Group and class of each row
[ -1 -18   5  -1  -2   6  -3  -8  -3  -5  -7  -5   1   7   1  -6 -24   0
  12   2  -4   3  -1  -3  -1] | [19]/<66>
[ -5 -18   6   4  -2   3   3   5  -7  -3  -2  -6   2   6  -5  -5 -26  -9
  -4  -1 -10   2 -18   0  -2] | [19]/<49>
[  4  -1 -11  -1 -11   1   1 -13  -1  -6   1   1   0   2   8 -17  21  -1
   1   4  -2  -1  29   2  -2] | [19]/<64>
[-2 -8  0  3  1  5 -7 -3 -2 -4 -1 -6  1  2  1 -7 -1 -3  8 -1 -2  2  5 -2
  1] | [19]/<64>
[ 1 -6 -2  3  3  4  4 -6 -2 -5 -4 -2  0  7 -2  2 -3 -4  9  3  0  0  1 -6
  0] | [19]/<49>
[ -2 -29   0   3  -2  11   1  -9   1  -9  -4  -7  -8   9  -4  -5  -5  -4
   3  -2  -4   4  12  -3   0] | [19]/<64>
[ -1 -16   2   0   5   1   4   2  -5   3   1  -1  -3  -6   3 -11   1   3
  -3  -5  -6   0  16   3  -2] | [18]/<52>
[  0 -10  -7   1  -2   2   4  -5   1  -5  -2   1   2   3   5 -13 -10  -1
   1  -4   0   2  21  -4   0] | [18]/<50>
[-11 -26  11  -1  -5  -6   3  -1  -1   6  -7   0   1   5  -6  10 -38   8
  -9  -4  -5   1 -16   1  -3] | [18]/<50>
[ -5 -13  -3   5  -2   2   1  -5   0  -1  -9  -9   2   2  -1   0 -18  -6
   5   2  -1   1 -11  -1  -2] | [19]/<49>
[  3  -6  -3   1   2   3   2  -4   0  -7  -5   0  -1  14  -2  -9 -16  -6
   1   2  -3   5  -1  -2  -2] | [19]/<66>
[  4  -4  -5   4   0   5   2  -7   2  -7  -1 -11   7  -7   0  -5  20  -5
   7   9  -2   3   6   0   2] | [19]/<66>
[ -2 -16   2  -2  -7   3   0   1  -1   4  -4   1  -2 -10  -2 -20 -10   3
 -13 -11  -3  -2  13   2   2] | [18]/<50>
[  1 -11  -7  -1   1  -9   2 -12   0  -5  -6   3  -2  -2   2  -2  16   1
   5  -3  -1  -4  16   2  -4] | [18]/<50>
[ -2 -14   1  -4   4  -6  -1   1  -5   1   2   4   5  13   2  -4   2   1
  -5   0  -2  -5  21  -2   4] | [18]/<52>
[  9  -7  -5   2  -1   4  -3 -12   0 -15  -5  -3   1   2   2   2  29  -7
  11   9   1   2  13  -9   3] | [19]/<49>
[ -1 -18  -4   0   2   0  -2   3  -2  -9  -2   6  -4  -5  -1 -21  -7   0
   1  -6  -3   2  12   2  -4] | [18]/<52>
[ -3  -9  -3   1  -4  -2  -2  -8   0  -1  -1  -2   1  -2   2 -10   1   9
   1   3  -3   2  27   1   1] | [18]/<50>
[ -2  -3   2  -1  -6  -1   2   1   1   4  -2   1   0  11   0 -22  -7  -2
  -4  -1  -4  -2   8   2   7] | [18]/<50>
[ 2 -6 -3  0  1  5 -1 -4  1 -3  0 -5 -4 -7  2 -4  6  1  8  4  1  4 17  1
  0] | [19]/<64>
[ 2  0 -5 -1  6  4  1 -2  1 -9 -2  0  5  0 -2 -9 12 -2  6  5 -2  3  3  0
  1] | [19]/<66>
[  1 -17   3   0   1  -3   0   5  -3   1  -5   6   3   0   0 -12 -38  -3
 -12  -5  -2   1   7   4   2] | [18]/<52>
[ -3 -15   2   0   3   4   3   2   2   0   3  -4   1  -3  -2  -6 -16  -2
   4   2  -1   4   2  -1  -2] | [19]/<49>
[ -3 -12  -5   0  -4  -6   3   3   0   7   9   2   1   0   1 -12 -29   4
  -8  -3  -5  -4  12   2   4] | [18]/<63>
[ 3  0 -1 -3  4  8  0  1  0 -2  4  0  0  2  4 -6 15 -6  4  7  1  2 15  6
  1] | [19]/<66>
[-2 -8  5 -6  6  1 -1  2  0  4  3  1 -3  3 -2  3  7  1 -8 -5 -7 -4  6  2
  1] | [18]/<52>
[  5   4  -4  -4  -6   5   0  -6   8  -4   3   1   3  -4   7 -30  32   3
   1  -4  -3   3  30   3   4] | [18]/<63>
[ 2 -8 -4 -2  0 -1  1  0 -4  6 -1 -5 -1 -3  3 -5 -2 -1  2  2  6 -2  5  4
 -2] | [19]/<64>
[  0  -9   2   2  -2   2   5  -5   2  -2  -1  -4   0   8   1   0 -15  -3
   5   2   0  -1   3   0  -3] | [19]/<49>
[ -1 -12   3   3 -10   4   1  -1  -3  -4 -25  -9   2   5  -3 -15 -30  -8
   2   2  -3   5   1  -1  -2] | [19]/<66>
[ -2 -11   5   2   7  11   0  -7  -2   6  -5  -3   2   0  -2  -7 -33  -6
  -2   2  -1   1  -6   1  -7] | [19]/<64>
[-13 -27   9   3 -19  -5   1  -2  -5   9  -3  -6  -2   6  -8 -10 -38  -3
  -7  -7  -8 -14  -7   1  -2] | [18]/<63>
[  1 -12  -3   2   2   4   2  -6   3   1   0  -1   1   3   1  -3  -7  -3
   2   8   0   2  15   1   5] | [19]/<64>
[ -3  -8 -13   1  -4   1  -2  -5  -1   1   0  -2   1  14  -1 -13 -14  -2
  -7  -1  -2  -5  27   2   1] | [18]/<50>
[ -1 -15 -12  -1  -9   0   5  -4   1  -4  -3  -4   0  -5   1 -17  -4   1
  -3  -1   0  -5  21   2   6] | [18]/<50>
[ 0 -5  0  3  8  5  1 -6  1 -3 -2 -3  1  5  5 -4  5 -1  4  2  0  3 13 -2
  2] | [19]/<64>
[ -7 -18   5  -3  -6  -4   2   0   0   6  -3  -2   0   4  -4  -9 -31   1
 -13 -12  -6  -5  -1   3  -4] | [18]/<63>
[  1 -14   2  -4  -3  10   2   1   0  -4 -11  -9   2   0   1  -4  -5 -10
  13   7  -2   7   3  -5   0] | [19]/<49>
[  5  -5  -7   1   3   8   0  -6   1 -12   0  -2  -1   4   3   1  20  -5
   5   6   2   1  13  -3   7] | [19]/<49>
[  2  -8   4   3  -6   5   1  -1   0   4  -3  -7   4  16  -6  -1 -36  -6
   0   6   0   2  -2   0   1] | [19]/<66>
[ -6  -8  -3  -2  -2  -4 -12   1  -1   5  -2   5  -2  21   3 -29 -14  -1
  -3  -2  -2  -9  21   1   1] | [18]/<50>
[  7  -3  -4   2   3   6   2 -12   1  -5   0  -3   3  -4   2 -11  29  -4
   8   8  -2   8  19  -2   5] | [19]/<66>
[  5 -10  -2  -1  -6  -2   6 -17  -1   2  -1   1  -1   7   1  -5 -25   6
 -10  -6  -5  -7  18   1   3] | [18]/<50>
[ 1  0  4  7 -2  5 -4 -3  0 -5  1 -4  2 10 -2 14 -9 -6  2  2 -3  5 -7 -1
  1] | [19]/<49>
[ -2 -10   0  -6   0  -3   3  -4   2  -1  -3   1  -2   4   0  -5 -11   3
  -5  -7  -6   0  15   8  -3] | [18]/<50>
